Here is a tiny trained network, its code and every weight. The questions are about switching its units off for an input and a class, where a switched-off unit gives its printed mean instead of its output.

import numpy as np


def w(rows, s, z=0):
    codes = np.array(rows[::2]) - 128.0
    scale = np.full(codes.shape[1], s)
    scale[-1] = z or s
    return codes * scale


def f(y):
    return y / 2 * (1 + np.tanh(0.7978845608 * (y + 0.044715 * y**3)))


def log_softmax(a):
    a = a - a.max(-1, keepdims=True)
    return a - np.log(np.exp(a).sum(-1, keepdims=True))


def net(x, mask):
    res = np.array(x, float).reshape(1, 8) / 4 @ E
    y = f(res @ A[0][:, :-1].T + A[0][:, -1])
    res = res + np.where(mask, y, B[0][:, -1]) @ B[0][:, :-1]
    return log_softmax(res[-1] @ U[:, :-1].T + U[:, -1])


A, B = {}, {}
E = w([
[116,40,140,240,58,76,141,128,254,124,92,150],'x0',
[214,177,141,194,147,82,92,106,70,95,28,108],'x1',
[130,121,131,119,129,125,135,124,129,125,130,123],'x2',
[130,38,121,97,179,71,145,131,76,219,76,241],'x3',
[170,98,52,54,117,148,118,250,176,56,54,143],'x4',
[117,143,118,133,132,136,134,136,133,140,115,125],'x5',
[139,193,174,125,218,59,87,184,196,126,182,170],'x6',
[141,119,60,147,72,55,79,193,89,196,178,56],'x7',
],0.0062)
A[0] = w([
[115,143,78,135,75,88,97,170,102,189,154,93,45],'n0',
[83,89,124,183,92,99,133,136,183,117,124,144,38],'n1',
[123,121,76,127,87,81,92,185,94,174,180,101,61],'n2',
[74,97,58,145,33,195,191,85,92,130,99,76,128],'n3',
[117,151,143,99,154,147,113,145,61,118,144,127,31],'n4',
[118,75,100,100,50,172,153,89,62,132,69,137,108],'n5',
[144,160,145,161,204,106,65,172,162,114,171,157,55],'n6',
[101,179,151,103,200,68,112,188,224,137,188,168,91],'n7',
[164,170,138,140,93,141,136,116,160,82,181,87,21],'n8',
[110,109,178,114,164,168,130,75,143,54,116,182,22],'n9',
[174,163,136,34,136,145,101,130,78,137,168,120,64],'n10',
[94,157,164,188,145,109,143,36,107,192,178,108,36],'n11',
[111,193,140,140,92,172,117,123,170,79,149,14,42],'n12',
[116,148,125,154,112,151,107,121,146,56,168,82,3],'n13',
[99,153,153,129,184,201,171,95,148,76,88,187,100],'n14',
[119,177,102,66,153,150,118,124,70,129,150,131,46],'n15',
[146,69,141,187,92,93,110,135,204,137,108,171,65],'n16',
[129,83,148,187,98,95,128,132,198,118,134,134,67],'n17',
[155,136,76,74,99,125,115,164,172,84,91,145,25],'n18',
[154,144,123,64,166,143,116,130,40,108,160,135,54],'n19',
[11,76,100,74,100,166,170,181,199,166,255,157,32],'n20',
[153,125,95,86,134,170,140,198,176,121,84,128,83],'n21',
[146,88,118,81,152,78,175,116,98,216,111,204,49],'n22',
[185,120,82,171,105,80,76,179,83,169,146,51,142],'n23',
[230,154,143,184,143,63,104,103,113,107,47,99,4],'n24',
[115,63,124,114,180,89,114,133,80,215,68,194,36],'n25',
[124,107,60,77,119,132,141,196,132,68,102,146,97],'n26',
[131,182,172,126,169,85,108,180,182,135,147,150,33],'n27',
[103,77,111,142,82,204,137,138,95,126,97,115,58],'n28',
[112,115,83,133,109,87,99,169,115,185,172,76,84],'n29',
[201,107,90,99,136,128,115,200,149,74,69,128,85],'n30',
[158,105,137,175,45,99,129,112,190,117,108,153,105],'n31',
[45,89,127,62,126,166,140,124,182,163,171,117,45],'n32',
],0.0075,0.0055)
B[0] = w([
[126,115,197,89,86,147,157,117,160,107,95,138,171],'n0',
[90,166,103,144,172,187,168,129,119,160,87,75,162],'n1',
[110,113,187,76,96,130,165,106,198,100,79,159,188],'n2',
[207,130,111,87,141,78,122,118,147,187,166,136,246],'n3',
[105,140,114,156,111,154,191,140,123,152,110,82,142],'n4',
[200,130,112,107,138,106,110,141,154,167,133,129,210],'n5',
[206,114,91,125,63,102,152,110,116,180,113,108,182],'n6',
[226,129,111,96,117,96,129,112,135,196,149,120,246],'n7',
[130,112,120,161,100,150,131,187,116,102,140,138,163],'n8',
[134,101,189,104,28,137,175,130,178,98,73,124,158],'n9',
[55,151,86,141,202,160,179,134,141,179,100,65,188],'n10',
[73,46,226,192,104,87,55,107,77,187,180,145,216],'n11',
[153,34,92,185,116,210,95,233,155,85,182,175,232],'n12',
[142,87,134,209,74,164,140,204,137,110,124,140,156],'n13',
[117,102,168,71,86,118,163,87,203,86,82,155,202],'n14',
[82,128,85,148,173,142,173,151,148,174,82,74,172],'n15',
[73,148,80,120,191,175,170,157,136,157,112,74,197],'n16',
[100,141,90,128,195,163,170,126,132,160,112,66,182],'n17',
[88,86,184,184,79,133,125,109,92,180,160,129,159],'n18',
[74,148,91,155,158,167,186,143,152,167,109,51,184],'n19',
[131,232,92,141,129,87,96,94,20,45,65,153,253],'n20',
[82,94,186,162,95,84,102,94,84,155,168,120,182],'n21',
[136,88,97,196,92,189,100,206,159,65,173,127,217],'n22',
[108,133,178,80,152,138,142,83,193,73,99,173,239],'n23',
[115,254,69,138,85,94,122,94,10,59,71,136,187],'n24',
[146,80,84,185,69,212,106,228,164,54,174,155,226],'n25',
[82,87,201,190,160,101,89,74,88,172,184,131,202],'n26',
[189,109,112,114,54,105,156,139,119,184,119,116,169],'n27',
[167,144,125,124,76,87,146,108,120,178,132,115,158],'n28',
[119,99,182,84,112,131,161,96,167,80,87,152,186],'n29',
[87,102,197,175,145,100,91,80,80,166,189,154,208],'n30',
[75,162,96,109,198,154,133,144,133,176,118,72,196],'n31',
[140,210,98,164,90,102,132,99,49,86,85,150,180],'n32',
],0.008,0.0057)
U = w([
[40,145,91,142,176,162,172,142,143,183,101,25,106],'0',
[56,108,222,181,122,101,72,88,75,181,202,128,101],'1',
[157,107,96,179,101,180,95,229,152,58,177,145,104],'2',
[129,199,94,138,114,95,108,92,26,55,61,133,125],'3',
[111,123,206,60,106,130,162,84,216,85,74,147,104],'4',
[254,133,100,101,117,91,125,119,144,219,158,101,106],'5',
[116,142,124,109,174,118,86,112,145,114,165,126,252],'6',
],0.0094,0.018)

Each question gives the input, the list of numbers given to net, and the class t.
The units are the neurons (one row each of A and B). Each row of codes is followed by its name. A weight is (code - 128) times the scale printed after its matrix; where a second scale follows, it is the last column's (A, B and U).
mask holds one flag per neuron, in row order. A switched-off neuron (its flag False) gives its mean, the last column of its row in B, instead of its output. The means were averaged over made-up inputs and are rounded, as every weight is.
A unit's drop is (log p(t) with every unit on - log p(t) with that unit switched off) / (log p(t) with every unit on - log p(t) with every unit switched off).
The circuit of an input: a set's keep is (log p(t) with only the set's units on - log p(t) with every unit switched off) / (log p(t) with every unit on - log p(t) with every unit switched off). Starting from the 12 units with the biggest drops (on a tie, the unit counted first), units are removed one at a time, each time the one whose removal leaves the highest keep (on an exact tie, the one counted first), for as long as the keep stays at least 0.8.
circuit, biggest first: the units of the circuit, biggest drop first
most important unit: the unit with the biggest drop
top k neurons: the k neurons with the biggest drops, biggest first
drop of u: that unit's drop, to one decimal
input [6,-2,6,-7,5,8,-8,-4], class 5: circuit, biggest first -> n3
input [0,0,-1,6,7,7,-4,2], class 1: circuit, biggest first -> n26; n30
input [5,-3,-7,5,-5,1,-4,-4], class 0: circuit, biggest first -> n16; n1
input [-2,2,4,-1,6,-4,6,4], class 1: circuit, biggest first -> n30; n26
input [-8,8,2,1,-1,-3,4,-3], class 0: circuit, biggest first -> n19; n10
input [-6,2,5,3,-3,1,-3,6], class 0: top 2 neurons -> n19; n10
input [1,4,6,-4,-5,4,-6,-5], class 5: circuit, biggest first -> n3; n5
input [2,7,-3,2,8,-5,-2,-8], class 1: top 2 neurons -> n30; n26
input [0,-6,-7,-4,-6,-6,-1,-7], class 4: top 3 neurons -> n14; n9; n26
input [5,5,-3,4,6,-3,-4,7], class 4: top 2 neurons -> n23; n2
input [-4,-6,-2,5,-2,-2,0,0], class 3: circuit, biggest first -> n20; n32
input [1,-2,-6,1,4,8,8,6], class 5: top 2 neurons -> n7; n6
input [-3,-5,-8,1,6,6,-3,-6], class 1: circuit, biggest first -> n26; n21
input [6,2,6,3,-5,4,4,0], class 0: most important unit -> n16
input [-6,-8,3,-6,0,8,-3,-7], class 3: top 2 neurons -> n20; n32
input [-2,-5,2,4,5,1,-8,5], class 5: top 3 neurons -> n3; n5; n28
input [-1,0,6,1,-4,-6,6,-7], class 4: top 2 neurons -> n14; n9
input [3,4,-4,8,-2,2,-7,8], class 2: top 3 neurons -> n25; n22; n14
input [3,0,-7,7,-7,-2,8,0], class 5: top 3 neurons -> n7; n6; n27
input [5,-8,2,8,-2,-3,5,-8], class 2: circuit, biggest first -> n22
input [-2,-4,0,6,-6,5,2,7], class 4: top 3 neurons -> n2; n29; n0
input [-3,5,-1,-2,6,3,-7,2], class 5: top 4 neurons -> n3; n5; n11; n28
input [5,-8,-4,-1,-5,-1,-1,-2], class 3: top 2 neurons -> n20; n32
input [2,0,7,6,-7,-3,8,5], class 5: top 3 neurons -> n7; n6; n27
input [4,7,-2,6,6,1,4,6], class 3: top 4 neurons -> n24; n12; n11; n3
input [0,-7,-3,1,2,-2,-3,2], class 3: drop of n20 -> 0.3
input [-7,-1,-3,-1,4,-4,0,-8], class 4: most important unit -> n14
input [7,-3,6,-6,7,-3,5,1], class 0: drop of n1 -> 0.2
input [7,1,-3,2,1,-6,4,1], class 0: drop of n25 -> 0.0
input [5,-7,1,4,-5,-4,8,-4], class 5: drop of n27 -> 0.2
